Below are the code and all the weights of a small trained network. Each question names an input and a class and asks about switching units off, where a switched-off unit gives its printed mean instead of its output.

import numpy as np


def w(rows, s, z=0):
    codes = np.array(rows[::2]) - 128.0
    scale = np.full(codes.shape[1], s)
    scale[-1] = z or s
    return codes * scale


def f(y):
    return np.maximum(y, 0)


def log_softmax(a):
    a = a - a.max(-1, keepdims=True)
    return a - np.log(np.exp(a).sum(-1, keepdims=True))


def net(x, mask):
    res = np.array(x, float).reshape(1, 8) / 4 @ E
    y = f(res @ A[0][:, :-1].T + A[0][:, -1])
    res = res + np.where(mask, y, B[0][:, -1]) @ B[0][:, :-1]
    return log_softmax(res[-1] @ U[:, :-1].T + U[:, -1])


A, B = {}, {}
E = w([
[28,13,212,147,123,255,246,243,223,137,179],'x0',
[118,106,111,127,130,116,122,143,129,134,138],'x1',
[147,103,149,140,122,111,141,126,128,137,132],'x2',
[55,151,178,217,31,197,51,67,50,231,240],'x3',
[135,147,126,125,116,127,130,137,134,120,139],'x4',
[140,115,157,112,113,120,119,135,127,121,130],'x5',
[126,119,125,121,120,118,142,126,134,132,136],'x6',
[125,120,127,128,125,129,135,115,135,127,124],'x7',
],0.0039)
A[0] = w([
[100,102,182,173,65,175,105,71,70,216,204,21],'N0',
[226,100,162,3,255,104,197,171,219,72,47,45],'N1',
[162,119,137,44,199,118,204,211,209,42,78,82],'N2',
[42,31,231,164,117,250,220,229,214,157,202,98],'N3',
[81,126,193,202,52,163,85,75,65,214,190,4],'N4',
[43,61,171,129,143,206,206,224,197,116,135,26],'N5',
[41,63,200,141,136,228,216,216,221,179,192,60],'N6',
[102,188,185,183,64,167,106,116,94,210,173,19],'N7',
[39,102,202,217,34,195,125,136,85,234,236,130],'N8',
],0.0035,0.0036)
B[0] = w([
[35,39,90,222,84,98,164,132,55,76,3,163],'N0',
[15,55,117,239,10,168,188,223,105,31,33,203],'N1',
[64,45,129,218,71,182,160,186,160,42,63,202],'N2',
[200,213,102,33,231,49,77,48,57,222,154,252],'N3',
[7,48,34,246,52,81,181,161,36,78,12,165],'N4',
[197,195,81,101,246,18,37,20,16,222,86,190],'N5',
[207,221,89,59,205,45,59,39,47,225,102,218],'N6',
[7,87,98,217,50,50,171,185,39,68,33,153],'N7',
[58,29,103,199,46,186,168,182,172,12,78,228],'N8',
],0.0042)
U = w([
[11,9,87,254,32,176,219,234,115,18,20,25],'0',
[233,247,68,38,233,11,38,27,19,248,157,3],'1',
[149,79,137,110,100,197,151,166,187,106,208,252],'2',
[143,146,169,124,95,230,159,175,195,125,217,239],'3',
],0.004,0.0034)

Each question gives the input, the list of numbers given to net, and the class t.
The units are the neurons (one row each of A and B). Each row of codes is followed by its name. A weight is (code - 128) times the scale printed after its matrix; where a second scale follows, it is the last column's (A, B and U).
mask holds one flag per neuron, in row order. A switched-off neuron (its flag False) gives its mean, the last column of its row in B, instead of its output. The means were averaged over made-up inputs and are rounded, as every weight is.
A unit's drop is (log p(t) with every unit on - log p(t) with that unit switched off) / (log p(t) with every unit on - log p(t) with every unit switched off).
The circuit of an input: a set's keep is (log p(t) with only the set's units on - log p(t) with every unit switched off) / (log p(t) with every unit on - log p(t) with every unit switched off). Starting from all 9 units, units are removed one at a time, each time the one whose removal leaves the highest keep (on an exact tie, the one counted first), for as long as the keep stays at least 0.8.
circuit, biggest first: the units of the circuit, biggest drop first
most important unit: the unit with the biggest drop
k most important neurons: the k neurons with the biggest drops, biggest first
drop when u is switched off: that unit's drop, to one decimal
input [3,0,3,8,8,0,-4,4], class 0: circuit, biggest first	N8; N4
input [5,-1,-7,1,-8,-5,-1,4], class 1: circuit, biggest first	N3; N6; N5
input [3,4,7,8,3,7,3,-2], class 0: most important unit	N8
input [-2,-7,5,-7,3,6,-2,-1], class 0: 3 most important neurons	N1; N2; N3
input [8,5,-3,-2,-7,-5,4,3], class 1: circuit, biggest first	N3; N6
input [4,-8,-2,8,-6,5,-7,3], class 0: circuit, biggest first	N8; N4
input [8,7,4,-7,1,-6,6,-6], class 1: 3 most important neurons	N3; N5; N6
input [6,1,6,5,2,-7,0,5], class 1: 3 most important neurons	N3; N6; N5
input [-8,2,-1,8,3,2,6,0], class 0: 2 most important neurons	N4; N3
input [6,-1,8,-2,5,-2,0,8], class 1: drop when N3 is switched off	0.3
input [6,1,3,-2,6,-1,-3,3], class 1: drop when N6 is switched off	0.2
input [7,-2,-3,1,7,6,3,-2], class 1: drop when N6 is switched off	0.2
